Below is a small trained network, with its code and all its weights. Each question gives an input and a target symbol and asks what happens when units are switched off, that is, made to give their printed mean instead of their output.

import numpy as np


def w(rows, s, z=0):
    codes = np.array(rows[::2]) - 128.0
    scale = np.full(codes.shape[1], s)
    scale[-1] = z or s
    return codes * scale


def norm(h):
    return h / np.sqrt((h * h).mean(-1, keepdims=True) + 1e-5)


def f(y):
    return y / 2 * (1 + np.tanh(0.7978845608 * (y + 0.044715 * y**3)))


def softmax(a):
    e = np.exp(a - a.max(-1, keepdims=True))
    return e / e.sum(-1, keepdims=True)


def log_softmax(a):
    a = a - a.max(-1, keepdims=True)
    return a - np.log(np.exp(a).sum(-1, keepdims=True))


def net(x, mask):
    ids = ['ΔΦΨαβεηθλξτ'.index(c) for c in x.split()]
    T = len(ids)
    res = E[ids] + P[:T]
    u = 0
    for l in range(3):
        r = norm(res)
        for j in range(3):
            rows = slice(3 * j, 3 * j + 3)
            q, k, v = (r @ M[l][rows].T for M in (Q, K, V))
            z = softmax(np.where(np.tri(T) > 0, q @ k.T / 3**0.5, -1e9)) @ v
            o = O[l][rows]
            res = res + np.where(mask[u + j], z, o[:, -1]) @ o[:, :-1]
        u += 3
        y = f(norm(res) @ A[l][:, :-1].T + A[l][:, -1])
        res = res + np.where(mask[u : u + 4], y, B[l][:, -1]) @ B[l][:, :-1]
        u += 4
    return log_softmax(norm(res)[-1] @ U[:, :-1].T + U[:, -1])


Q, K, V, O, A, B = {}, {}, {}, {}, {}, {}
E = w([
[202,127,146,104],'Δ',
[78,96,144,167],'Φ',
[220,171,122,6],'Ψ',
[99,130,154,179],'α',
[124,152,157,171],'β',
[122,13,81,146],'ε',
[211,89,97,71],'η',
[133,64,209,135],'θ',
[154,40,89,146],'λ',
[159,195,154,159],'ξ',
[188,89,110,130],'τ',
],0.014)
P = w([
[88,125,110,106],'0',
[185,48,184,118],'1',
[199,151,110,252],'2',
[3,93,225,8],'3',
[135,103,73,98],'4',
[195,136,116,229],'5',
[44,86,178,54],'6',
[134,110,68,102],'7',
[188,137,123,218],'8',
[57,74,165,49],'9',
[131,112,61,104],'10',
[183,138,130,215],'11',
[60,80,163,42],'12',
[127,118,60,108],'13',
],0.018)
Q[0] = w([
[103,174,182,176],'L0H0',
[216,139,226,127],'L0H0',
[74,69,169,97],'L0H0',
[8,128,172,210],'L0H1',
[158,210,254,130],'L0H1',
[190,216,94,110],'L0H1',
[162,69,105,81],'L0H2',
[191,205,124,167],'L0H2',
[193,165,137,111],'L0H2',
],0.011)
K[0] = w([
[108,203,99,102],'L0H0',
[153,165,220,66],'L0H0',
[70,167,135,138],'L0H0',
[47,130,137,133],'L0H1',
[159,248,233,97],'L0H1',
[178,250,92,67],'L0H1',
[106,113,87,67],'L0H2',
[84,166,174,172],'L0H2',
[111,137,184,98],'L0H2',
],0.012)
V[0] = w([
[129,2,136,157],'L0H0',
[124,119,15,154],'L0H0',
[55,130,129,133],'L0H0',
[57,149,145,241],'L0H1',
[84,20,117,176],'L0H1',
[155,83,213,104],'L0H1',
[248,146,75,255],'L0H2',
[110,61,243,110],'L0H2',
[58,118,147,198],'L0H2',
],0.0059)
O[0] = w([
[163,223,146,67,215],'L0H0',
[161,220,38,67,113],'L0H0',
[79,105,108,106,86],'L0H0',
[90,45,149,200,3],'L0H1',
[132,102,232,145,154],'L0H1',
[132,52,114,93,157],'L0H1',
[172,68,108,60,51],'L0H2',
[91,152,200,163,160],'L0H2',
[127,116,121,252,37],'L0H2',
],0.0041,0.0038)
A[0] = w([
[233,195,238,75,54],'L0N0',
[115,151,74,38,254],'L0N1',
[140,44,111,243,18],'L0N2',
[188,255,44,74,136],'L0N3',
],0.0069,0.003)
B[0] = w([
[195,81,250,174,183],'L0N0',
[32,198,52,208,255],'L0N1',
[254,254,94,99,148],'L0N2',
[138,83,32,156,241],'L0N3',
],0.0083,0.0053)
Q[1] = w([
[9,93,141,110],'L1H0',
[129,161,98,66],'L1H0',
[130,93,94,30],'L1H0',
[136,78,119,106],'L1H1',
[132,195,76,141],'L1H1',
[186,98,189,97],'L1H1',
[68,166,32,119],'L1H2',
[203,46,187,89],'L1H2',
[142,241,210,180],'L1H2',
],0.011)
K[1] = w([
[68,99,213,40],'L1H0',
[73,81,73,82],'L1H0',
[119,63,106,51],'L1H0',
[137,154,173,126],'L1H1',
[112,147,78,73],'L1H1',
[185,209,132,254],'L1H1',
[41,51,190,77],'L1H2',
[198,141,15,156],'L1H2',
[133,167,151,253],'L1H2',
],0.013)
V[1] = w([
[184,165,77,203],'L1H0',
[130,97,181,92],'L1H0',
[88,135,179,115],'L1H0',
[133,109,131,216],'L1H1',
[105,33,192,73],'L1H1',
[199,147,149,164],'L1H1',
[102,191,222,46],'L1H2',
[26,2,181,134],'L1H2',
[108,79,161,227],'L1H2',
],0.009)
O[1] = w([
[254,108,105,122,112],'L1H0',
[123,165,31,109,113],'L1H0',
[89,90,102,145,76],'L1H0',
[116,156,129,156,111],'L1H1',
[186,89,69,129,88],'L1H1',
[77,199,65,155,189],'L1H1',
[202,65,124,114,119],'L1H2',
[190,96,118,146,95],'L1H2',
[110,117,103,82,4],'L1H2',
],0.0087,0.0018)
A[1] = w([
[92,246,33,139,34],'L1N0',
[178,125,249,164,88],'L1N1',
[156,177,84,93,2],'L1N2',
[91,60,80,37,27],'L1N3',
],0.011,0.0054)
B[1] = w([
[129,68,223,145,202],'L1N0',
[216,84,1,118,254],'L1N1',
[137,96,157,168,109],'L1N2',
[115,205,191,109,225],'L1N3',
],0.009,0.0026)
Q[2] = w([
[167,96,169,249],'L2H0',
[141,198,198,148],'L2H0',
[59,83,79,208],'L2H0',
[117,241,161,166],'L2H1',
[75,37,135,96],'L2H1',
[95,122,73,175],'L2H1',
[156,218,207,199],'L2H2',
[137,170,108,194],'L2H2',
[151,210,76,109],'L2H2',
],0.015)
K[2] = w([
[107,70,208,191],'L2H0',
[183,121,176,223],'L2H0',
[79,96,56,140],'L2H0',
[95,112,200,135],'L2H1',
[98,148,43,104],'L2H1',
[104,172,131,166],'L2H1',
[122,117,249,227],'L2H2',
[116,145,144,201],'L2H2',
[116,185,170,132],'L2H2',
],0.015)
V[2] = w([
[166,165,188,221],'L2H0',
[41,152,186,174],'L2H0',
[111,159,94,193],'L2H0',
[63,174,179,96],'L2H1',
[140,5,16,123],'L2H1',
[18,2,172,188],'L2H1',
[101,15,72,42],'L2H2',
[69,237,123,45],'L2H2',
[89,83,167,193],'L2H2',
],0.0088)
O[2] = w([
[39,52,3,154,168],'L2H0',
[55,96,164,57,230],'L2H0',
[110,198,137,123,128],'L2H0',
[134,131,146,70,156],'L2H1',
[68,174,170,221,81],'L2H1',
[49,94,180,32,217],'L2H1',
[132,249,85,29,199],'L2H2',
[249,113,192,173,3],'L2H2',
[135,100,3,238,158],'L2H2',
],0.007,0.0022)
A[2] = w([
[202,182,139,178,145],'L2N0',
[80,46,180,122,246],'L2N1',
[15,247,72,230,146],'L2N2',
[46,190,38,120,162],'L2N3',
],0.011,0.012)
B[2] = w([
[50,142,178,94,209],'L2N0',
[24,175,184,134,254],'L2N1',
[75,100,106,33,215],'L2N2',
[250,180,155,166,239],'L2N3',
],0.014,0.0078)
U = w([
[141,26,174,139,155],'Δ',
[83,171,95,50,64],'Φ',
[199,110,214,92,107],'Ψ',
[70,173,5,129,17],'α',
[78,127,66,208,121],'β',
[147,234,179,119,66],'ε',
[126,60,83,26,66],'η',
[69,97,157,133,253],'θ',
[146,213,143,219,86],'λ',
[131,96,168,217,185],'ξ',
[82,44,60,124,130],'τ',
],0.023,0.012)

Each question gives the input, a string of symbols that net reads in full, and the target symbol t.
The units are the heads (3 rows each of Q, K, V and O) and the neurons (one row each of A and B). Each row of codes is followed by its name. A weight is (code - 128) times the scale printed after its matrix; where a second scale follows, it is the last column's (O, A, B and U).
mask holds one flag per unit, layer by layer, with each layer's heads first. A switched-off unit (its flag False) gives its mean, the last column of its rows in O or B, instead of its output. The means were averaged over made-up inputs and are rounded, as every weight is.
A unit's drop is (log p(t) with every unit on - log p(t) with that unit switched off) / (log p(t) with every unit on - log p(t) with every unit switched off).
The circuit of an input: a set's keep is (log p(t) with only the set's units on - log p(t) with every unit switched off) / (log p(t) with every unit on - log p(t) with every unit switched off). Starting from the 12 units with the biggest drops (on a tie, the unit counted first), units are removed one at a time, each time the one whose removal leaves the highest keep (on an exact tie, the one counted first), for as long as the keep stays at least 0.8.
units of the circuit, in order: the units of the circuit, biggest drop first
most important unit: the unit with the biggest drop
k most important neurons: the k neurons with the biggest drops, biggest first
k most important neurons of layer l: the k neurons of layer l with the biggest drops, biggest first
heads that matter: for each layer, one digit per head in row order, 1 if its drop is at least 0.15 and else 0, layers parted by /
input η Δ θ ε Δ α λ Ψ λ, target η: 3 most important neurons of layer 0 : L0N2, L0N1, L0N3
input η Ψ β η λ Ψ Ψ Ψ, target Ψ: units of the circuit, in order : L1H2, L2H2
input ε β Φ ε Φ η Ψ η ξ, target ε: units of the circuit, in order : L1H0, L1H2, L2N0
input τ ξ Ψ η η Ψ Ψ α Φ α η λ λ λ, target λ: most important unit : L2H1
input η Ψ Δ θ η Δ, target η: 2 most important neurons of layer 1 : L1N0, L1N1
input ε Ψ ε, target ε: 2 most important neurons : L0N2, L0N3
input ε τ λ, target ε: units of the circuit, in order : L1H0, L1H2, L2N0, L0N1
input τ η η Ψ Ψ Φ ξ η Φ, target τ: 3 most important neurons : L1N0, L2N3, L0N3
input Ψ η Ψ Ψ Φ θ, target Ψ: 3 most important neurons : L1N0, L1N1, L0N1
input Ψ Ψ ε, target Ψ: 2 most important neurons : L1N0, L0N2
input Ψ ε θ, target Ψ: 2 most important neurons : L1N0, L0N1
input θ β β Δ ξ τ α λ θ, target θ: 4 most important neurons : L2N3, L2N0, L0N3, L0N1
input η λ ξ ε τ β β τ η η τ Φ, target η: heads that matter : 000 / 111 / 010
input β η Ψ ε ξ Ψ, target β: most important unit : L0H2
input Δ β Δ, target Δ: 2 most important neurons : L1N0, L1N1
input λ Φ Ψ, target λ: heads that matter : 110 / 110 / 101
input Δ Ψ Ψ, target Δ: 2 most important neurons : L1N0, L0N3
input η η θ, target η: 3 most important neurons : L1N0, L0N1, L0N2
input ξ Δ Ψ λ β Ψ β ε Δ Ψ λ θ, target ξ: 2 most important neurons of layer 2 : L2N3, L2N2
input Ψ α η Φ Ψ Δ, target Ψ: most important unit : L1H0
input α λ Ψ, target α: 2 most important neurons : L0N1, L2N2
input β λ ε λ λ λ, target β: 3 most important neurons of layer 1 : L1N3, L1N1, L1N0
input λ η η η λ τ Ψ α Ψ, target λ: 4 most important neurons : L0N3, L1N1, L0N1, L0N2
input η ξ Ψ λ η α α τ η τ Ψ ε, target η: 2 most important neurons : L1N0, L0N1
input τ Ψ α α ε τ, target τ: 4 most important neurons : L1N0, L2N3, L0N3, L1N1
input ξ Φ Ψ, target ξ: 2 most important neurons : L2N2, L0N3
input λ Ψ θ η Φ η ε η η ε, target Φ: most important unit : L2H2
input θ Ψ Ψ Ψ Φ η Ψ ε η ξ ε ξ, target θ: heads that matter : 001 / 011 / 011
input τ λ η ξ θ Δ ξ τ η, target τ: 4 most important neurons : L1N0, L2N3, L0N3, L1N1
input ξ ε η, target ξ: heads that matter : 100 / 111 / 001
